grid =
[[598 545 542 548 611 525]
 [710 596 274 669 547 475]
 [558 733 401 802 507 400]
 [780 557 234 638 617 469]
 [759 368 325 381 568 672]
 [568 716 380 787 488 420]
 [697 694 264 786 581 375]]
The second smallest entry is 264
Give the last entry, reading row by row.
375
Give the entry in the bottom-left corner.
697
The entry directly below 638 is 381
The entry directly below the largest entry -> 638
The largest entry in the last row -> 786
The largest entry in the first row -> 611
The top entry of the column that holds the largest entry is 548
Give the first entry on the main diagonal.
598
Give the entry directly below 368.
716
Give the entry directly above 274.
542
Give the entry directly above 420.
672
The top-right entry: 525
Give the entry directly below the smallest entry.
325
Give the entry just left of 264.
694
The entry directly above 488 -> 568

[+2.62 +3.62 +4.68 +3.35 +3.29 -1.42 +3.58 +2.12]
[+2.69 +3.54 +4.61 +3.32 +3.45 -1.39 +3.66 +2.26]
[-2.82 -1.51 -3.45 -2.30 -4.21 +0.38 -4.37 -4.55]
[-2.57 -3.98 -4.81 -3.44 -3.14 +1.58 -3.39 -1.67]
[+0.28 -5.02 -2.91 -2.49 +2.06 +2.49 +1.65 +5.62]
[+0.07 +5.27 +3.41 +2.85 -1.65 -2.50 -1.20 -5.13]
[-2.60 -3.97 -4.89 -3.55 -3.00 +1.60 -3.34 -1.48]
[+2.83 +2.21 +3.89 +2.65 +4.03 -0.71 +4.10 +3.86]
[-2.68 -3.79 -4.72 -3.40 -3.19 +1.49 -3.46 -1.83]
[+0.75 +5.57 +4.15 +3.32 -0.55 -2.58 -0.12 -4.05]
[+0.30 -4.99 -3.02 -2.57 +1.99 +2.50 +1.56 +5.52]
[-2.49 +0.82 -1.66 -0.90 -4.29 -0.60 -4.30 -6.00]
[-0.55 +4.71 +2.61 +2.37 -2.32 -2.37 -1.93 -5.84]
[-1.08 -5.67 -4.49 -3.55 +0.10 +2.62 -0.40 +3.40]
[-1.10 -5.63 -4.51 -3.64 -0.04 +2.55 -0.52 +3.23]
[-2.46 -4.38 -5.03 -3.63 -2.82 +1.76 -3.07 -0.91]
Report the entry directly above -3.34.
A: -1.20
Report the entry just left of -5.67.
A: -1.08
The entry just right of +0.07 is +5.27
Report the largest entry in the last row.
A: +1.76
The 4th entry from the end, reading row by row -> -2.82
Report the smallest entry in the first row.
A: -1.42
The 2nd smallest entry is -5.84
Report the top-left entry.
A: +2.62
The entry in the bottom-right corner -> -0.91
Report the entry directly below -3.34.
A: +4.10
Report the second entry on the diagonal from the top-right corner.
A: +3.66
The entry directly above the smallest entry: +5.52
Report the largest entry.
A: +5.62
Report the 2nd entry in reading order.
A: +3.62
The 2nd-last entry, reading row by row -> -3.07
The entry just left of the largest entry is +1.65
Report the 3rd entry, reading row by row.
A: +4.68
The 3rd entry on the main diagonal -> -3.45
The entry directly below +5.27 -> -3.97
The entry directly above -4.29 -> +1.99
The fourth entry in reading order -> +3.35
Report the second largest entry.
A: +5.57
Report the entry directly below -1.10.
A: -2.46
Report the third smallest entry.
A: -5.67
The smallest entry: -6.00
The entry directly below +3.40 -> +3.23
The entry just right of +3.45 is -1.39
Report the third entry on the diagonal from the top-right corner.
A: +0.38
The entry directly above -0.40 is -1.93
Report the 2nd entry on the main diagonal.
A: +3.54

data =
[[-3.46 +2.26 +0.66 +4.00 +0.19 -3.89 +0.77 -3.31 +0.79]
 [-2.14 -2.14 -2.32 -0.17 -4.41 +1.85 -2.16 +0.03 -0.12]
 [-2.95 +1.03 +0.96 +0.59 +3.19 +1.99 -1.02 +2.51 +0.02]
 [-7.00 -1.20 +3.29 -0.77 -1.29 -0.75 +2.32 -0.89 -2.92]
 [+1.94 -1.00 +7.00 -2.51 +1.85 -3.48 +1.78 -4.96 +1.66]
 [-1.05 -2.13 +2.46 -4.26 -0.72 +3.23 -2.06 +3.84 -3.14]
 [+2.03 +0.63 -6.05 -2.37 -6.12 -2.47 -2.53 -3.01 -2.61]
 [-2.27 -1.20 -1.01 +1.22 -0.37 +0.93 +0.49 +0.43 +1.15]
 [+1.63 -0.34 -3.32 -0.94 -0.26 +3.50 +0.54 +4.90 +1.87]
 [+2.79 -0.30 -3.12 -3.05 -5.10 +3.49 -3.36 +3.64 -2.86]
 [+4.44 +0.95 -0.44 -2.04 +1.50 -0.85 -1.80 -0.53 +2.75]
 [+5.44 -1.32 -3.29 +0.90 +3.47 -0.99 +2.51 +2.28 -0.21]
 [-1.27 -0.05 +1.58 +0.73 +2.83 +0.21 +1.41 +0.59 +1.45]]
Rows and columns are numbered from 1.
The entry at row 3, column 2: +1.03
The entry at row 1, column 2 -> +2.26
Read off the centre entry.
-6.12
The entry directly above +5.44: +4.44
The bottom entry of the column that holds the smallest entry -> -1.27
The top-left entry is -3.46
The entry directly above the smallest entry -> -2.95
The entry in row 3 and column 3 is +0.96
The entry directly below the smallest entry -> +1.94
The entry directly below -0.94 is -3.05
Read off the entry directly below the centre entry.
-0.37
The entry just right of the smallest entry -> -1.20
The entry just right of +5.44: -1.32
Read off the entry in row 2 and column 1.
-2.14
The smallest entry is -7.00
Read off the entry directly below +1.50.
+3.47
Read off the entry just right of the largest entry.
-2.51
The entry directly below +0.63 -> -1.20
The entry just right of +3.19: +1.99
Read off the entry directly below -3.31.
+0.03
The bottom-right entry is +1.45
Read off the entry in row 1 and column 3.
+0.66
The entry directly below +0.77 is -2.16
Read off the entry directly below the largest entry.
+2.46
The entry directly above -2.13 -> -1.00
Read off the top-right entry.
+0.79
The entry just left of +0.73 -> +1.58
The entry directly above the largest entry -> +3.29
The median of all entries is -0.17
Read off the entry directly below -1.80.
+2.51
